[128 = 0]
(49) 151	131	132	113	122	103	138	132	135	129	106	129	140	158	125	110	106	133	105	127	134	126	129	133	140	108	114	117	124	105
(58) 142	106	140	116	127	120	150	134	112	125	137	135	118	140	147	114	127	123	140	122	124	117	122	126	137	126	109	121	134	110
(47) 152	102	130	132	123	127	141	164	126	155	142	108	117	175	114	101	135	131	136	132	107	123	99	152	136	138	87	132	139	99
(60) 136	127	136	118	122	145	127	118	127	111	118	129	111	109	140	149	121	120	145	125	146	125	127	116	123	122	147	111	115	116
(60) 129	133	122	126	133	104	137	131	141	141	146	127	140	143	116	110	129	133	96	131	119	125	137	136	137	128	115	153	144	155
(47) 144	119	132	110	118	103	154	115	129	118	140	147	122	148	130	114	110	136	107	118	147	100	135	124	140	112	129	116	129	129
(49) 108	123	103	131	143	133	139	145	120	130	162	168	99	143	132	162	124	121	102	140	140	135	108	128	133	132	116	133	156	145
(47) 149	130	135	115	124	122	125	139	157	134	127	107	117	120	122	127	133	125	115	127	128	136	140	129	122	124	135	154	136	134
(47) 145	132	130	114	139	112	137	111	142	133	142	116	146	139	126	119	124	131	110	128	131	128	142	136	136	126	126	154	129	152
(54) 139	125	147	113	140	137	136	112	123	120	109	126	135	109	142	139	118	133	149	125	131	128	129	128	131	124	135	117	122	111
(49) 126	127	127	129	128	131	126	126	138	127	133	132	120	112	121	135	133	145	128	121	134	110	137	131	123	127	151	134	132	139
(49) 137	139	110	115	127	119	104	131	153	128	143	136	115	149	98	143	132	147	100	125	152	145	140	146	103	130	150	151	153	138
(58) 124	106	144	121	122	131	151	115	103	120	158	129	117	127	150	122	133	101	148	128	124	142	120	111	124	144	107	121	132	129
(48) 129	104	130	116	140	121	127	133	112	130	149	135	124	148	146	128	142	126	138	123	126	164	135	132	110	142	113	150	152	115
(60) 112	125	131	139	114	114	146	130	135	133	132	137	124	115	115	114	124	139	108	123	124	106	133	120	132	123	133	119	133	142
(48) 129	113	151	112	118	120	120	103	93	98	133	136	131	110	161	104	150	117	177	109	124	130	151	111	111	138	136	117	127	113
(54) 110	139	116	150	114	119	115	125	137	133	147	116	138	119	111	104	149	128	118	125	116	109	145	123	126	135	140	147	122	170
(48) 144	101	135	123	128	137	134	149	149	143	108	111	111	129	134	147	119	148	124	118	141	143	135	128	114	115	144	140	123	94
(47) 126	115	153	132	106	119	153	138	130	140	124	113	123	121	117	101	123	122	127	128	107	134	118	120	126	132	105	111	134	113
(58) 146	118	136	117	123	124	130	153	147	134	119	112	109	120	138	130	132	119	120	126	125	143	137	121	122	119	127	148	135	114
(54) 146	143	127	102	130	88	159	117	159	132	115	142	141	155	116	132	79	137	51	133	155	139	138	125	144	95	122	128	134	135
(47) 127	124	137	127	136	122	143	118	133	142	141	113	144	131	121	119	127	130	120	131	118	141	130	133	129	138	115	144	133	143
(49) 132	136	127	134	121	137	139	125	145	133	120	108	128	124	128	140	110	109	108	138	137	134	123	113	139	117	127	127	103	140
(49) 130	104	144	124	120	144	111	107	93	102	139	116	124	106	173	117	161	106	196	110	126	130	149	106	109	143	144	131	106	118
(58) 108	137	122	145	122	124	124	118	116	131	140	127	146	134	116	109	135	124	128	132	115	125	125	128	130	140	117	123	124	147
(58) 122	127	143	122	125	124	137	102	121	113	123	136	136	101	139	123	125	134	140	117	134	110	144	115	128	124	147	115	119	134
(48) 121	148	140	138	134	144	138	132	151	141	87	108	138	87	121	149	106	125	114	142	118	138	119	120	140	116	130	118	114	127
(60) 143	153	86	133	141	129	88	129	143	127	116	130	146	170	113	143	123	148	108	130	155	111	135	151	136	111	152	144	106	136
(54) 143	139	114	121	147	129	99	149	144	127	91	131	132	125	139	147	129	147	124	123	136	127	145	140	128	107	152	148	128	109
(48) 123	126	144	124	135	135	132	109	137	133	116	128	136	107	108	140	121	164	136	120	134	131	133	142	112	134	152	119	137	119
(60) 115	114	139	137	116	101	152	137	112	133	124	132	141	129	143	87	128	122	121	122	104	116	135	111	142	120	102	119	126	124
(60) 135	148	134	117	116	108	139	153	163	137	116	125	113	115	109	127	114	112	78	141	120	146	125	122	132	115	113	135	153	136
(54) 122	119	122	127	118	120	165	109	121	120	138	156	120	147	134	139	93	129	99	127	159	103	118	111	147	109	129	95	110	133
(58) 122	134	121	121	135	115	134	131	130	120	130	149	123	118	142	136	124	122	107	129	132	124	137	118	137	117	130	135	138	142
(49) 118	120	131	134	132	135	138	124	119	124	128	131	127	108	147	132	130	125	139	125	126	113	132	116	136	125	134	127	117	135
(48) 133	118	128	120	139	112	141	130	125	131	143	140	130	136	136	117	132	138	121	123	123	113	135	134	138	127	121	142	143	137
(49) 139	125	144	120	117	120	146	133	128	133	128	123	124	138	115	111	119	122	125	133	118	131	112	132	132	131	103	111	138	113
(48) 120	114	133	130	143	134	120	128	113	132	132	124	136	120	143	128	147	135	155	122	115	144	136	133	116	142	128	144	136	121
(48) 108	131	117	162	130	156	110	121	114	135	131	113	144	121	116	123	146	138	163	129	114	103	117	138	130	145	138	121	103	141
(48) 139	119	105	128	134	134	95	137	126	123	151	124	118	149	142	133	157	126	143	120	139	128	144	134	115	134	144	165	126	137
(58) 134	133	122	128	123	110	134	162	149	142	125	133	115	137	110	117	126	134	95	133	117	118	122	137	138	118	114	137	151	128
(47) 140	142	137	121	131	115	121	129	136	127	112	117	145	115	127	106	135	129	131	127	110	117	140	134	137	123	126	138	130	132
(54) 139	118	125	136	124	125	129	135	134	141	131	105	137	147	126	109	133	131	129	125	121	118	132	133	134	126	122	142	113	129
(54) 132	127	112	129	121	106	136	128	144	137	143	135	131	164	108	120	116	145	87	125	145	117	134	135	132	118	131	136	129	142
(48) 117	111	151	127	130	120	155	112	103	118	108	141	143	99	161	113	119	135	149	115	120	105	139	109	142	117	130	103	114	113
(47) 148	109	123	98	152	134	114	148	119	127	145	145	102	161	142	160	137	126	137	131	140	183	119	148	103	142	113	150	171	93
(49) 138	140	121	124	127	104	120	145	141	130	106	143	134	139	112	110	124	155	108	122	125	101	136	144	137	110	134	125	140	117
(58) 95	133	131	138	132	107	166	93	128	138	153	148	153	124	104	118	108	152	90	129	129	112	131	127	140	132	126	119	137	173
(49) 102	133	128	143	137	134	122	134	105	132	137	135	137	114	130	118	147	118	148	137	97	137	116	131	129	149	106	127	144	136
(54) 121	148	118	124	132	95	134	76	111	113	139	155	176	157	115	99	111	152	110	121	143	93	143	137	146	122	134	110	116	158
(49) 123	145	116	137	132	128	111	148	150	136	110	121	129	112	121	136	132	130	109	133	121	131	136	128	129	119	138	147	130	139
(60) 140	127	141	110	146	142	149	107	148	137	123	126	128	126	109	167	97	153	113	133	152	146	116	144	122	128	140	121	136	120
(54) 130	126	132	126	123	138	117	100	119	111	121	118	137	120	146	135	128	120	149	120	146	135	144	112	117	126	150	122	98	126
(58) 99	146	131	154	109	129	119	130	130	140	154	112	132	109	89	99	154	114	130	140	92	132	117	131	118	159	111	130	145	166
(48) 118	130	134	118	131	112	125	114	105	104	116	156	137	108	158	120	131	126	141	117	128	118	148	112	130	119	137	116	130	124
(48) 149	118	154	115	97	112	163	142	132	121	103	117	110	122	151	107	104	92	114	129	126	124	122	94	147	101	104	100	110	100
(60) 140	106	157	107	115	132	177	117	120	120	149	139	96	122	134	134	108	112	132	129	138	121	104	116	135	131	110	95	138	116
(58) 94	131	121	140	146	137	142	106	119	133	142	147	140	117	125	152	117	139	117	135	134	138	123	126	129	137	132	123	132	153
(47) 149	127	129	105	138	119	120	146	141	128	124	131	115	136	132	137	131	127	118	129	130	152	133	137	119	124	124	148	155	112
(58) 125	144	121	127	131	126	109	134	114	110	128	146	124	114	137	119	147	117	147	129	115	105	128	129	137	130	128	125	137	136
(60) 102	106	130	142	135	145	127	104	99	115	137	134	135	101	164	137	143	130	167	113	133	121	146	107	120	135	153	128	104	136
(60) 116	144	145	142	122	134	129	147	144	146	94	111	133	93	102	122	125	133	125	138	98	138	115	133	127	131	118	115	139	116
(58) 126	121	118	134	132	118	138	148	134	148	145	121	127	154	125	123	128	118	101	138	118	150	121	130	132	131	99	150	140	137
(48) 130	128	127	116	147	133	99	128	125	118	125	124	130	109	156	144	151	119	149	123	127	162	153	124	108	134	143	162	137	128
(54) 80	139	111	145	133	121	118	125	112	133	158	161	132	133	103	134	139	134	111	138	119	159	119	135	108	154	116	127	167	152
(47) 120	163	120	136	155	124	107	113	138	132	110	130	169	105	108	121	135	160	128	130	111	96	141	154	144	128	147	143	131	160
(60) 124	137	121	139	136	118	114	123	126	128	106	117	162	122	142	109	134	136	131	121	118	113	153	125	139	116	139	143	104	137
(58) 105	133	131	134	108	102	151	106	123	121	135	146	139	125	125	109	110	124	96	125	135	118	139	104	135	118	127	107	120	150
(49) 104	126	150	124	121	113	157	88	112	121	174	139	136	106	119	106	134	120	129	127	116	128	132	118	123	154	117	123	149	171
(47) 141	123	139	112	125	122	126	123	129	117	132	122	122	118	144	124	137	116	137	122	130	136	143	119	120	128	133	140	131	128
(54) 120	145	105	128	133	101	118	100	125	119	136	157	157	159	111	117	118	158	101	120	150	103	146	141	133	119	146	125	125	151
(54) 133	127	136	117	132	129	135	106	135	122	119	129	134	117	131	141	114	141	126	121	146	128	140	125	124	121	149	124	120	127
(54) 109	128	123	153	128	132	125	145	119	142	124	109	141	124	142	114	139	103	131	138	100	144	124	114	136	133	102	139	115	135
(60) 120	141	124	141	129	131	137	118	143	132	137	122	134	105	115	126	128	135	117	130	124	89	131	128	146	126	142	134	118	168
(47) 146	126	117	126	130	136	114	141	134	129	131	105	122	142	147	134	137	103	130	132	131	143	133	121	130	124	124	155	112	130
(60) 123	104	142	121	129	129	157	114	105	120	160	134	118	120	157	124	133	108	146	125	125	126	126	111	133	139	113	128	129	139
(49) 127	111	136	113	131	124	146	151	148	134	150	144	87	104	126	148	134	137	109	124	130	132	132	127	116	130	136	149	171	136
(47) 155	123	119	114	126	140	101	154	128	119	124	125	100	146	139	140	142	113	147	128	136	141	121	134	117	127	127	135	133	98
128	137	138	106	121	116	152	93	112	104	132	156	130	136	135	136	96	110	113	133	151	139	120	112	134	121	117	90	127	126 | (54)
139	155	122	124	143	122	108	123	157	135	112	108	152	116	114	129	131	140	111	131	124	130	148	142	131	122	145	161	127	152 | (60)
101	126	119	150	118	118	111	151	112	127	125	130	131	115	150	106	154	105	134	127	102	137	141	106	125	129	116	140	127	134 | (60)
112	139	127	146	109	128	135	140	129	141	151	133	116	137	79	108	133	129	120	140	107	115	95	144	129	149	103	105	152	140 | (58)
140	111	138	116	131	117	146	114	114	123	113	134	142	149	147	121	107	138	132	119	141	128	132	125	135	115	123	111	113	99 | (60)
113	124	121	137	124	120	136	124	128	129	161	134	123	121	126	117	142	126	119	125	123	107	136	122	132	135	131	143	134	166 | (60)
142	145	95	138	124	141	85	144	161	132	134	117	113	143	93	142	145	151	119	125	146	102	134	152	118	126	167	153	124	146 | (48)
110	153	117	130	144	140	102	111	130	122	123	137	140	114	115	156	129	134	126	136	136	155	130	136	112	138	144	132	137	142 | (48)
145	134	121	120	130	141	116	134	136	129	138	121	114	144	114	142	131	122	131	135	136	138	114	142	122	136	126	133	135	125 | (58)
132	123	119	123	130	120	111	130	120	126	159	135	124	150	118	113	153	135	139	123	123	127	132	146	115	146	125	147	151	137 | (48)
137	104	149	121	145	143	143	128	140	146	130	101	126	108	135	142	132	142	144	123	121	147	134	135	117	138	134	153	134	121 | (58)
128	120	148	126	124	126	162	120	127	132	118	128	131	117	128	122	107	133	124	128	124	113	118	122	143	121	119	104	121	120 | (60)
145	132	131	117	115	95	139	131	142	129	121	132	135	147	117	100	116	137	98	122	130	110	139	130	138	110	123	126	132	126 | (60)
140	116	119	130	132	145	109	147	133	130	110	116	117	132	145	147	133	131	142	123	138	137	134	127	119	119	144	140	113	103 | (54)
139	129	121	128	124	124	116	158	157	143	118	125	112	137	99	131	130	154	109	125	130	124	128	148	118	122	139	139	147	115 | (48)
135	153	116	133	148	138	119	133	147	143	121	111	143	130	111	140	124	127	113	144	119	132	117	147	142	129	121	147	127	147 | (60)
112	125	131	135	118	126	140	129	134	136	152	129	116	120	110	127	131	125	114	132	123	135	122	124	120	140	122	129	144	148 | (54)
120	137	131	147	114	128	139	130	147	143	122	121	131	117	86	113	121	157	116	127	120	86	118	141	137	126	139	111	124	140 | (47)
106	126	132	136	121	133	134	111	130	126	150	135	120	106	113	135	134	138	128	124	132	122	132	123	115	141	146	124	136	152 | (54)
130	119	143	119	144	150	127	127	129	127	113	129	118	97	135	157	129	144	154	124	130	139	126	134	115	134	146	126	138	107 | (54)
139	124	119	114	129	116	127	141	152	141	140	141	111	161	93	142	118	159	93	127	148	146	124	153	109	129	133	137	163	117 | (48)
144	140	116	116	118	118	123	125	155	128	134	124	120	153	107	140	113	127	89	132	155	143	132	130	121	118	137	137	129	137 | (49)
131	149	133	129	131	131	139	112	148	129	119	121	138	103	111	131	115	137	116	132	129	97	127	132	146	120	142	123	118	154 | (48)
127	152	119	125	121	108	109	113	147	124	131	125	144	129	106	118	131	134	102	126	135	133	151	131	118	126	145	145	132	156 | (49)

(74) 131	151	124	125	143	125	97	124	135	119	154	141	137	127	147	91	122	141	110	127	142	104	131	137	145	145	91	126	131	125
(74) 131	132	130	111	130	119	124	126	112	128	121	127	131	122	124	115	123	114	122	120	127	114	131	114	138	147	134	139	121	129
(74) 127	132	127	128	134	126	105	117	116	115	141	141	132	130	139	107	124	127	118	126	139	110	127	114	153	147	111	128	130	125
(66) 144	136	131	123	117	113	112	115	121	129	114	131	141	140	130	112	138	120	123	123	136	135	137	137	120	137	125	126	132	124
(71) 117	135	137	117	127	110	117	145	116	114	124	113	97	139	143	112	141	124	131	141	92	111	118	135	122	119	98	141	108	150
(77) 120	98	110	113	136	136	139	125	133	128	129	105	133	119	153	127	143	122	163	134	108	131	126	159	104	122	133	133	119	137
(70) 156	148	112	142	106	149	112	106	136	139	136	157	144	125	134	123	135	131	128	139	156	115	146	141	124	111	115	120	138	116
(71) 144	143	137	134	117	135	139	126	149	131	120	141	112	121	100	158	106	133	107	138	134	115	133	121	139	104	133	126	128	123
(71) 144	152	122	138	136	129	117	126	114	145	138	146	140	135	113	129	135	142	140	119	133	137	133	122	123	113	133	127	131	128
(71) 126	122	144	144	155	105	117	122	120	110	126	130	112	158	106	138	127	152	118	109	121	157	115	117	143	123	124	125	146	146
(77) 112	111	143	109	134	115	96	116	117	103	122	120	136	119	154	118	122	109	134	146	120	105	130	112	156	147	127	119	104	114
(74) 133	129	125	129	128	126	109	121	126	131	127	128	142	131	143	117	143	130	139	131	130	136	138	142	118	125	121	122	129	127
(74) 156	169	131	116	122	116	133	133	114	143	125	146	117	130	93	137	115	126	120	128	118	105	127	114	132	110	135	145	110	129
(66) 107	81	114	93	175	138	132	100	131	115	124	98	161	104	141	104	124	116	161	97	133	129	140	138	121	167	155	131	141	136
(70) 127	121	135	101	147	113	131	134	104	129	115	118	122	112	113	132	117	112	129	118	108	112	128	98	148	142	152	150	109	138
(77) 121	136	119	147	106	149	149	138	162	137	145	133	142	127	139	117	124	135	108	127	162	139	126	151	110	143	115	112	149	109
(77) 159	146	124	130	138	127	108	116	106	145	125	150	128	126	107	148	134	138	146	131	118	122	141	112	138	92	140	137	118	137
(77) 127	139	127	126	122	134	105	121	138	125	143	138	152	117	152	110	121	126	123	141	148	111	136	132	140	143	115	112	121	103
(66) 144	136	129	141	102	132	119	128	125	144	121	141	137	127	130	150	138	125	137	150	131	137	137	127	124	102	138	117	116	111
(71) 120	119	131	129	153	117	112	126	114	118	131	123	125	137	130	117	135	138	131	113	120	138	125	121	137	136	121	132	136	144
(71) 122	102	109	109	131	123	143	123	124	140	139	109	177	125	154	127	135	115	172	129	125	153	115	154	104	147	166	115	105	96
(77) 148	140	113	151	116	151	130	121	138	145	136	150	130	127	122	141	136	143	132	133	143	132	139	137	119	99	123	125	143	129
(77) 137	130	124	120	142	114	132	137	110	136	129	126	118	131	118	129	131	131	128	117	110	130	120	122	133	127	133	148	121	144
(70) 132	144	139	125	107	117	135	146	106	143	109	128	124	127	111	126	130	110	111	121	128	131	132	102	127	141	141	140	123	127
(66) 103	130	134	147	128	131	156	149	150	105	146	123	80	149	122	133	116	147	103	130	117	124	98	135	128	120	94	129	141	147
(71) 136	123	141	121	145	101	99	155	116	133	120	120	104	116	142	132	136	135	106	139	95	124	132	117	158	123	112	150	106	149
(70) 131	132	122	140	149	145	132	110	135	115	144	146	108	133	106	142	114	149	132	122	131	112	123	120	142	104	119	130	144	144
(70) 162	136	111	148	136	137	101	113	114	144	148	162	130	127	129	155	138	152	148	145	123	124	134	125	149	82	126	130	118	129
(70) 152	139	126	101	117	122	124	125	106	142	111	136	130	105	119	127	120	101	119	132	124	94	141	106	146	136	145	152	105	125
(71) 129	147	137	100	123	131	118	134	126	137	124	129	145	95	129	132	109	107	137	151	123	90	142	110	140	128	147	125	88	102
(77) 128	134	142	142	104	120	136	128	116	111	118	144	95	143	109	131	115	118	83	125	139	114	116	95	158	142	114	138	141	133
(74) 126	136	115	126	121	146	135	137	121	155	136	130	159	111	134	124	136	121	153	127	139	134	138	126	108	132	150	123	122	111
(71) 139	157	142	151	102	118	95	134	142	128	130	143	130	147	144	123	139	142	108	152	138	137	134	145	126	111	94	106	127	112
(74) 119	111	128	123	119	128	139	129	111	126	120	122	124	124	130	136	129	111	136	132	120	125	122	111	134	135	144	134	119	126
(71) 134	150	134	142	135	140	116	117	127	128	130	151	126	129	103	126	120	140	116	115	149	120	142	105	140	122	122	124	150	133
(70) 151	165	132	172	88	130	131	129	137	131	130	160	99	166	106	142	137	149	97	136	144	141	121	136	118	91	95	121	153	132
(70) 149	141	117	140	160	144	140	91	147	108	143	155	99	145	81	138	104	160	115	102	142	108	123	131	141	102	111	138	167	158
(77) 128	147	142	151	114	151	117	113	157	129	118	142	143	128	113	140	124	138	129	134	160	138	152	130	113	106	129	94	150	111
(66) 115	108	139	141	144	133	118	123	130	127	112	115	133	132	124	148	144	140	159	127	119	163	140	128	111	104	144	111	138	136
(66) 111	108	131	133	143	134	139	141	136	127	133	119	121	116	129	143	120	135	125	127	123	136	123	118	140	131	136	128	130	132
(71) 125	151	120	146	103	162	141	105	152	117	135	146	125	140	117	114	124	130	127	126	161	111	135	143	102	117	105	112	160	125
(77) 133	130	119	136	123	148	110	113	140	128	137	140	141	120	146	124	134	133	140	143	141	117	142	140	127	114	115	115	131	119
(66) 113	131	142	143	121	135	114	111	146	105	123	129	128	144	130	126	129	134	133	136	141	132	133	136	118	118	112	100	143	121
(70) 140	153	129	146	113	140	96	106	117	133	125	154	152	136	126	112	141	129	131	125	160	130	152	117	125	125	120	111	148	117
(77) 135	136	119	139	138	134	114	128	121	133	146	142	125	129	133	126	134	144	132	130	127	124	128	126	138	116	114	132	130	135
(66) 137	126	100	104	143	158	103	102	111	140	147	142	166	89	153	112	130	114	173	139	135	84	152	121	139	128	141	132	107	115
(70) 160	138	104	126	120	142	96	111	117	144	144	151	142	114	156	133	145	130	161	162	118	100	142	143	134	90	118	131	99	120
(71) 128	126	134	130	132	114	119	137	106	136	125	128	138	131	127	129	134	126	128	121	126	145	126	109	138	140	141	130	122	123
(74) 128	126	130	119	162	113	112	124	156	113	127	109	121	137	138	94	133	149	110	107	125	136	134	168	115	140	91	133	152	157
(66) 134	132	137	131	125	125	130	122	114	142	101	121	135	140	101	158	146	128	173	129	110	159	139	127	92	87	163	117	122	131
(74) 137	125	140	112	113	110	126	118	109	127	96	118	127	136	117	143	136	106	147	138	108	131	132	124	117	114	151	129	108	126
(74) 102	140	136	119	129	141	143	128	144	127	138	119	157	124	121	135	112	125	165	136	133	129	125	131	101	124	155	95	112	95
(70) 119	124	108	111	84	164	134	132	145	150	131	121	175	84	178	100	134	89	142	153	158	102	153	148	103	158	134	115	113	87
(74) 145	136	123	130	124	119	94	113	117	131	123	131	142	144	147	117	158	132	154	139	119	138	140	153	108	106	114	121	123	131
(66) 142	154	127	123	154	126	108	136	122	147	137	139	140	115	116	116	126	143	123	113	131	123	144	119	135	128	126	137	129	136
(66) 122	106	132	112	135	135	105	100	96	128	104	121	157	115	130	139	143	105	188	135	118	130	151	105	122	116	170	116	111	120
(66) 97	84	153	125	166	103	103	122	121	97	104	98	127	136	138	106	135	128	112	98	127	161	133	113	146	172	125	125	156	150
(74) 145	164	134	105	137	111	133	128	116	131	124	135	117	133	93	124	111	125	121	117	116	103	125	116	130	124	133	145	114	135
(77) 122	120	154	124	150	98	109	143	112	125	112	118	124	126	118	138	123	131	112	121	114	146	128	97	156	140	142	131	119	132
(70) 146	120	118	126	121	116	138	149	122	153	130	124	129	120	137	148	136	128	128	140	109	143	120	137	130	119	142	142	105	124
154	158	98	110	142	133	108	114	97	143	165	154	149	123	137	117	132	132	173	140	114	90	124	131	133	107	129	139	92	120 | (77)
139	174	145	145	143	123	109	147	127	147	131	144	121	134	95	138	128	158	122	122	124	139	141	112	125	96	122	124	131	138 | (66)
141	112	133	127	100	128	106	117	148	125	121	136	147	106	161	140	118	112	107	164	147	115	140	133	159	137	128	111	110	91 | (70)
112	59	112	118	138	129	157	139	124	127	117	97	116	106	154	126	136	111	113	112	119	144	120	129	142	169	140	158	141	151 | (71)
143	126	105	118	137	139	110	136	122	159	142	131	161	96	157	115	142	128	144	132	131	124	147	138	128	134	134	137	114	121 | (71)
128	119	122	131	112	113	140	138	117	138	129	119	142	144	141	131	144	122	143	131	119	159	112	144	108	133	141	124	116	115 | (71)
110	139	133	108	144	122	157	136	126	111	137	120	106	132	104	114	101	123	113	108	120	101	107	113	135	151	126	144	127	140 | (66)
141	130	114	133	129	131	152	135	122	144	130	129	114	135	111	138	136	136	133	116	117	139	121	136	112	112	134	146	135	147 | (77)
128	117	119	112	140	142	118	115	98	140	122	127	147	107	128	141	138	114	183	135	112	117	143	108	125	110	163	131	105	127 | (66)
104	144	140	153	145	138	127	125	122	108	143	138	106	155	102	138	126	153	146	121	123	133	116	108	125	101	117	112	144	142 | (77)
116	105	142	143	126	134	143	110	132	118	106	124	133	138	102	161	123	126	141	120	140	160	129	112	123	120	162	106	147	120 | (74)
128	111	121	123	143	128	128	129	116	137	123	118	132	122	130	134	140	128	148	121	114	141	132	128	122	123	143	136	126	140 | (66)
141	115	100	95	134	133	145	111	108	141	126	119	149	114	131	119	135	105	167	119	117	114	130	140	109	135	157	148	112	130 | (66)
129	165	134	138	120	141	139	123	144	134	131	140	140	140	98	128	118	138	133	119	150	133	134	131	101	115	133	108	143	115 | (77)
133	122	123	136	119	125	132	130	137	131	130	126	131	137	139	131	136	133	127	133	129	144	123	148	118	124	123	123	130	124 | (71)
140	153	122	137	141	139	128	141	144	149	144	139	132	119	116	134	124	153	126	125	132	131	136	137	121	108	124	128	132	131 | (66)
123	143	131	137	133	128	149	141	134	135	132	126	122	141	104	130	125	141	123	110	130	147	120	130	110	125	132	127	143	135 | (77)
135	149	123	134	125	131	127	126	137	128	137	135	122	141	125	119	132	140	127	128	130	124	126	146	113	114	107	127	135	134 | (66)
131	121	138	118	144	106	128	135	114	125	120	121	114	130	115	141	122	129	123	124	106	131	119	113	145	128	139	141	115	139 | (70)
110	102	121	138	126	144	145	126	132	121	131	117	121	131	137	146	137	129	157	137	117	139	119	136	114	111	135	120	129	131 | (77)
121	110	133	123	109	121	142	131	131	116	113	118	113	128	134	123	124	109	100	128	131	124	122	126	136	152	123	137	134	130 | (77)
118	141	126	156	114	146	161	131	159	113	141	135	93	153	110	134	120	148	109	125	138	129	110	146	109	109	98	121	159	141 | (70)
129	141	118	160	144	147	125	116	128	130	148	148	128	149	110	131	137	160	143	110	142	148	128	129	117	104	118	118	160	141 | (70)
120	120	136	132	138	120	132	126	142	104	131	123	100	141	125	134	118	139	113	130	118	123	113	134	139	122	109	128	134	141 | (74)
